Below is a small trained network, with its code and all its weights. Each question gives an input and a class and asks what happens when units are switched off, that is, made to give their printed mean instead of their output.

import numpy as np


def w(rows, s, z=0):
    codes = np.array(rows[::2]) - 128.0
    scale = np.full(codes.shape[1], s)
    scale[-1] = z or s
    return codes * scale


def norm(h):
    return h / np.sqrt((h * h).mean(-1, keepdims=True) + 1e-5)


def f(y):
    return np.maximum(y, 0)


def log_softmax(a):
    a = a - a.max(-1, keepdims=True)
    return a - np.log(np.exp(a).sum(-1, keepdims=True))


def net(x, mask):
    res = np.array(x, float).reshape(1, 2) / 4 @ E
    u = 0
    for l in range(4):
        y = f(norm(res) @ A[l][:, :-1].T + A[l][:, -1])
        res = res + np.where(mask[u : u + 7], y, B[l][:, -1]) @ B[l][:, :-1]
        u += 7
    return log_softmax(norm(res)[-1] @ U[:, :-1].T + U[:, -1])


A, B = {}, {}
E = w([
[72,84,111,117,80,129,90,111,68],'x0',
[111,158,82,78,192,111,135,5,116],'x1',
],0.017)
A[0] = w([
[117,201,35,161,138,18,179,63,194,99],'0.n0',
[150,140,160,168,122,190,253,134,115,198],'0.n1',
[82,153,60,150,162,124,222,113,175,249],'0.n2',
[69,128,183,184,113,229,131,206,184,120],'0.n3',
[24,73,102,144,121,151,125,150,134,2],'0.n4',
[96,109,170,172,176,54,88,96,53,60],'0.n5',
[132,78,94,87,132,108,154,103,71,71],'0.n6',
],0.0059,0.00092)
B[0] = w([
[149,26,159,166,136,115,174,169,109,253],'0.n0',
[106,32,84,129,40,136,145,115,124,192],'0.n1',
[132,158,184,110,2,77,94,154,120,212],'0.n2',
[135,137,160,70,124,88,155,73,53,254],'0.n3',
[112,195,103,128,86,86,121,147,199,188],'0.n4',
[126,101,126,125,53,123,176,142,213,180],'0.n5',
[167,109,158,177,121,114,102,161,116,191],'0.n6',
],0.0066,0.0053)
A[1] = w([
[64,159,121,212,93,167,115,178,107,147],'1.n0',
[131,114,125,109,80,32,126,135,130,250],'1.n1',
[125,203,54,32,172,109,159,96,86,155],'1.n2',
[203,191,104,182,206,118,227,142,234,152],'1.n3',
[156,174,108,153,253,119,127,51,86,23],'1.n4',
[80,182,141,122,169,131,77,135,143,1],'1.n5',
[148,135,131,141,77,22,148,36,176,106],'1.n6',
],0.0063,0.00074)
B[1] = w([
[133,84,159,140,216,69,169,6,146,188],'1.n0',
[242,117,132,79,249,213,143,156,126,241],'1.n1',
[164,88,227,248,116,100,143,171,126,205],'1.n2',
[63,127,19,99,37,166,96,130,161,247],'1.n3',
[2,129,183,129,130,64,114,107,98,203],'1.n4',
[148,97,136,37,211,183,185,131,77,128],'1.n5',
[186,200,190,161,163,185,132,155,51,253],'1.n6',
],0.0055,0.006)
A[2] = w([
[140,155,180,164,127,137,97,180,173,73],'2.n0',
[159,105,181,151,126,131,100,174,175,252],'2.n1',
[81,93,54,103,64,91,45,157,128,177],'2.n2',
[130,202,91,104,179,35,133,117,148,171],'2.n3',
[178,116,108,53,124,190,177,169,67,162],'2.n4',
[50,91,2,151,76,162,11,66,75,194],'2.n5',
[138,199,39,134,172,107,170,150,248,64],'2.n6',
],0.0068,0.0021)
B[2] = w([
[148,75,160,98,101,121,93,116,25,177],'2.n0',
[59,172,127,152,190,183,88,61,111,246],'2.n1',
[252,234,99,82,182,115,163,93,208,198],'2.n2',
[95,91,168,112,113,140,77,188,51,183],'2.n3',
[146,146,55,149,172,142,123,120,119,250],'2.n4',
[122,175,115,91,125,146,172,192,226,253],'2.n5',
[122,165,61,102,56,169,77,148,253,194],'2.n6',
],0.0078,0.0052)
A[3] = w([
[102,156,101,30,131,126,169,139,133,241],'3.n0',
[94,98,205,129,170,12,137,80,91,3],'3.n1',
[199,81,230,223,85,173,121,144,150,207],'3.n2',
[170,135,174,231,129,128,95,178,183,220],'3.n3',
[68,97,218,92,170,98,177,31,138,224],'3.n4',
[59,106,62,51,2,91,151,176,251,84],'3.n5',
[155,104,46,100,27,151,101,82,223,46],'3.n6',
],0.006,0.0011)
B[3] = w([
[106,140,148,134,52,119,62,150,148,202],'3.n0',
[138,97,153,163,5,101,130,151,95,207],'3.n1',
[53,130,185,143,110,60,72,119,165,223],'3.n2',
[128,87,94,22,157,55,189,26,84,193],'3.n3',
[156,59,210,133,146,93,104,254,112,226],'3.n4',
[209,206,60,151,150,199,99,82,169,255],'3.n5',
[125,183,30,104,96,39,92,174,166,230],'3.n6',
],0.0078,0.0058)
U = w([
[106,75,232,112,96,82,96,145,90,181],'0',
[167,198,47,96,98,142,86,135,219,152],'1',
[186,131,81,133,248,208,137,77,60,132],'2',
[79,117,98,172,136,155,199,83,144,6],'3',
[74,112,105,160,158,152,220,84,164,3],'4',
],0.015,0.0063)

Each question gives the input, the list of numbers given to net, and the class t.
The units are the neurons (one row each of A and B). Each row of codes is followed by its name. A weight is (code - 128) times the scale printed after its matrix; where a second scale follows, it is the last column's (A, B and U).
mask holds one flag per neuron, layer by layer. A switched-off neuron (its flag False) gives its mean, the last column of its row in B, instead of its output. The means were averaged over made-up inputs and are rounded, as every weight is.
A unit's drop is (log p(t) with every unit on - log p(t) with that unit switched off) / (log p(t) with every unit on - log p(t) with every unit switched off).
The circuit of an input: a set's keep is (log p(t) with only the set's units on - log p(t) with every unit switched off) / (log p(t) with every unit on - log p(t) with every unit switched off). Starting from the 12 units with the biggest drops (on a tie, the unit counted first), units are removed one at a time, each time the one whose removal leaves the highest keep (on an exact tie, the one counted first), for as long as the keep stays at least 0.8.
circuit, biggest first: the units of the circuit, biggest drop first
most important unit: the unit with the biggest drop
k most important neurons: the k neurons with the biggest drops, biggest first
k most important neurons of layer l: the k neurons of layer l with the biggest drops, biggest first
drop of u: that unit's drop, to one decimal
input [4,-3], class 1: circuit, biggest first -> [2.n2]
input [-7,7], class 0: 2 most important neurons -> [1.n4; 1.n2]
input [6,-5], class 1: 4 most important neurons -> [1.n6; 1.n2; 0.n0; 2.n2]
input [3,3], class 2: 4 most important neurons -> [0.n5; 1.n3; 1.n6; 0.n3]
input [-3,3], class 2: 4 most important neurons -> [0.n0; 0.n2; 1.n6; 0.n3]
input [2,-3], class 2: 2 most important neurons -> [2.n4; 1.n1]
input [7,8], class 0: 2 most important neurons -> [1.n3; 1.n2]
input [8,6], class 1: 2 most important neurons -> [2.n5; 0.n3]
input [-8,-8], class 0: 2 most important neurons -> [2.n0; 0.n3]
input [7,6], class 1: 3 most important neurons -> [2.n5; 0.n3; 0.n5]
input [-3,1], class 2: 3 most important neurons of layer 0 -> [0.n2; 0.n0; 0.n1]
input [-3,-4], class 0: 2 most important neurons -> [3.n2; 3.n5]
input [2,-1], class 2: drop of 1.n1 -> 0.1
input [1,3], class 2: drop of 0.n5 -> 0.3
input [-2,0], class 2: most important unit -> 2.n4
